Below are the code and all the weights of a small trained network. Each question names an input and a target symbol and asks about switching units off, where a switched-off unit gives its printed mean instead of its output.

import numpy as np


def w(rows, s, z=0):
    codes = np.array(rows[::2]) - 128.0
    scale = np.full(codes.shape[1], s)
    scale[-1] = z or s
    return codes * scale


def norm(h):
    return h / np.sqrt((h * h).mean(-1, keepdims=True) + 1e-5)


def softmax(a):
    e = np.exp(a - a.max(-1, keepdims=True))
    return e / e.sum(-1, keepdims=True)


def log_softmax(a):
    a = a - a.max(-1, keepdims=True)
    return a - np.log(np.exp(a).sum(-1, keepdims=True))


def net(x, mask):
    ids = ['ΔΞΦΨΩαγλμπστ'.index(c) for c in x.split()]
    T = len(ids)
    res = E[ids] + P[:T]
    u = 0
    for l in range(2):
        r = norm(res)
        for j in range(3):
            rows = slice(2 * j, 2 * j + 2)
            q, k, v = (r @ M[l][rows].T for M in (Q, K, V))
            z = softmax(np.where(np.tri(T) > 0, q @ k.T / 2**0.5, -1e9)) @ v
            o = O[l][rows]
            res = res + np.where(mask[u + j], z, o[:, -1]) @ o[:, :-1]
        u += 3
    return log_softmax(norm(res)[-1] @ U[:, :-1].T + U[:, -1])


Q, K, V, O = {}, {}, {}, {}
E = w([
[234,108,93],'Δ',
[135,154,121],'Ξ',
[208,119,208],'Φ',
[113,162,104],'Ψ',
[141,47,242],'Ω',
[81,11,113],'α',
[145,109,203],'γ',
[161,104,211],'λ',
[32,45,209],'μ',
[75,137,247],'π',
[144,89,214],'σ',
[254,197,145],'τ',
],0.0083)
P = w([
[197,73,200],'0',
[151,56,171],'1',
[126,98,125],'2',
[129,111,114],'3',
[127,124,84],'4',
[128,134,76],'5',
[127,149,63],'6',
[126,151,51],'7',
[130,166,24],'8',
[128,182,18],'9',
[131,174,5],'10',
[141,168,3],'11',
],0.0032)
Q[0] = w([
[20,96,148],'L0H1',
[235,139,145],'L0H1',
[252,92,121],'L0H2',
[81,56,215],'L0H2',
[64,170,72],'L0H3',
[89,102,167],'L0H3',
],0.031)
K[0] = w([
[40,118,166],'L0H1',
[218,114,138],'L0H1',
[251,75,144],'L0H2',
[84,92,252],'L0H2',
[117,167,60],'L0H3',
[181,82,104],'L0H3',
],0.03)
V[0] = w([
[105,112,117],'L0H1',
[37,124,27],'L0H1',
[245,2,251],'L0H2',
[187,55,73],'L0H2',
[182,80,89],'L0H3',
[187,93,229],'L0H3',
],0.0062)
O[0] = w([
[119,142,124,94],'L0H1',
[121,219,18,6],'L0H1',
[127,30,254,136],'L0H2',
[178,116,171,25],'L0H2',
[102,108,168,89],'L0H3',
[153,68,207,204],'L0H3',
],0.0072,0.0012)
Q[1] = w([
[55,146,172],'L1H1',
[172,198,166],'L1H1',
[253,141,158],'L1H2',
[70,173,171],'L1H2',
[178,80,77],'L1H3',
[31,66,124],'L1H3',
],0.046)
K[1] = w([
[53,134,136],'L1H1',
[160,182,21],'L1H1',
[228,138,121],'L1H2',
[90,140,171],'L1H2',
[139,78,116],'L1H3',
[5,103,144],'L1H3',
],0.03)
V[1] = w([
[101,72,100],'L1H1',
[130,225,123],'L1H1',
[53,209,199],'L1H2',
[60,37,68],'L1H2',
[229,142,126],'L1H3',
[109,253,224],'L1H3',
],0.023)
O[1] = w([
[118,142,120,161],'L1H1',
[134,75,189,63],'L1H1',
[62,213,215,247],'L1H2',
[79,52,67,202],'L1H2',
[201,130,153,1],'L1H3',
[117,250,208,185],'L1H3',
],0.021,0.0019)
U = w([
[225,82,96,209],'Δ',
[118,97,100,63],'Ξ',
[113,128,166,95],'Φ',
[168,237,13,101],'Ψ',
[118,40,207,89],'Ω',
[124,74,92,154],'α',
[125,129,163,2],'γ',
[202,146,173,89],'λ',
[10,105,96,187],'μ',
[38,229,191,161],'π',
[131,109,181,45],'σ',
[212,205,144,102],'τ',
],0.013,0.0049)

Each question gives the input, a string of symbols that net reads in full, and the target symbol t.
The units are the heads (2 rows each of Q, K, V and O). Each row of codes is followed by its name. A weight is (code - 128) times the scale printed after its matrix; where a second scale follows, it is the last column's (O and U).
mask holds one flag per head, layer by layer. A switched-off head (its flag False) gives its mean, the last column of its rows in O, instead of its output. The means were averaged over made-up inputs and are rounded, as every weight is.
A unit's drop is (log p(t) with every unit on - log p(t) with that unit switched off) / (log p(t) with every unit on - log p(t) with every unit switched off).
The circuit of an input: a set's keep is (log p(t) with only the set's units on - log p(t) with every unit switched off) / (log p(t) with every unit on - log p(t) with every unit switched off). Starting from all 6 units, units are removed one at a time, each time the one whose removal leaves the highest keep (on an exact tie, the one counted first), for as long as the keep stays at least 0.8.
circuit, biggest first: the units of the circuit, biggest drop first
unit that matters most: the unit with the biggest drop
heads that matter: for each layer, one digit per head in row order, 1 if its drop is at least 0.15 and else 0, layers parted by /
drop of u: that unit's drop, to one decimal
input Ψ π Ψ π σ Ω Ω Ω Ω Ω τ λ, target τ: unit that matters most -> L1H2
input Ψ Ξ Φ τ μ Ψ π Ψ Ξ Δ Ω, target Δ: heads that matter -> 001 / 010
input Ω π Ω μ λ, target μ: heads that matter -> 110 / 101
input Ψ Ψ Ψ γ Ω Φ Ψ Ψ τ Ω Ψ, target τ: heads that matter -> 000 / 001
input Ψ μ Φ μ Ψ Φ γ, target μ: heads that matter -> 110 / 101
input Ψ μ Φ Ω Ψ Ω Ψ μ τ λ, target τ: heads that matter -> 011 / 110
input Ψ μ Ψ Ξ Ω Ψ Ψ Ψ Ω Ψ Δ Ω, target Δ: heads that matter -> 000 / 010
input Ψ Ψ μ σ Ψ Ψ Ξ Ω Ψ σ, target μ: heads that matter -> 000 / 101
input μ Ψ Ω μ Ψ Ψ, target μ: circuit, biggest first -> (L1H2; L1H1; L0H2; L0H1)
input Δ λ μ Ω Ψ Ω Δ λ σ Ψ, target Δ: heads that matter -> 000 / 101
input Ψ Ψ σ Ω τ Ω, target τ: heads that matter -> 000 / 110
input π Ξ Ω μ Ω Ψ λ, target μ: heads that matter -> 100 / 101
input Ψ Ω λ Φ Ξ Φ μ π μ Ψ Ψ Ω, target μ: heads that matter -> 000 / 101
input Ψ γ τ Ξ Ψ μ μ Ψ Δ, target Δ: heads that matter -> 000 / 000
input Δ Ω Ξ Ξ λ Ξ Ψ Φ, target Ω: unit that matters most -> L0H2
input Ξ μ λ γ Ψ σ γ Ω Δ Ξ, target Δ: heads that matter -> 000 / 001
input Ψ Ψ Ω μ Ψ π Ψ Δ Ψ Ω γ, target Δ: heads that matter -> 001 / 010
input Φ Ψ λ Ψ σ Ψ, target Ψ: drop of L0H3 -> 1.6
input Ψ λ λ Ψ Ψ μ Ω Ξ Ψ Ω, target μ: drop of L0H2 -> 0.2
input Ψ Φ Ψ Ξ Ψ, target Ψ: unit that matters most -> L0H2
input Ψ Ψ Ψ γ Ψ Ψ Ω Φ Ψ Ω, target Ω: drop of L0H1 -> 3.0
input Ξ Ξ μ Ψ, target μ: drop of L1H2 -> 0.8
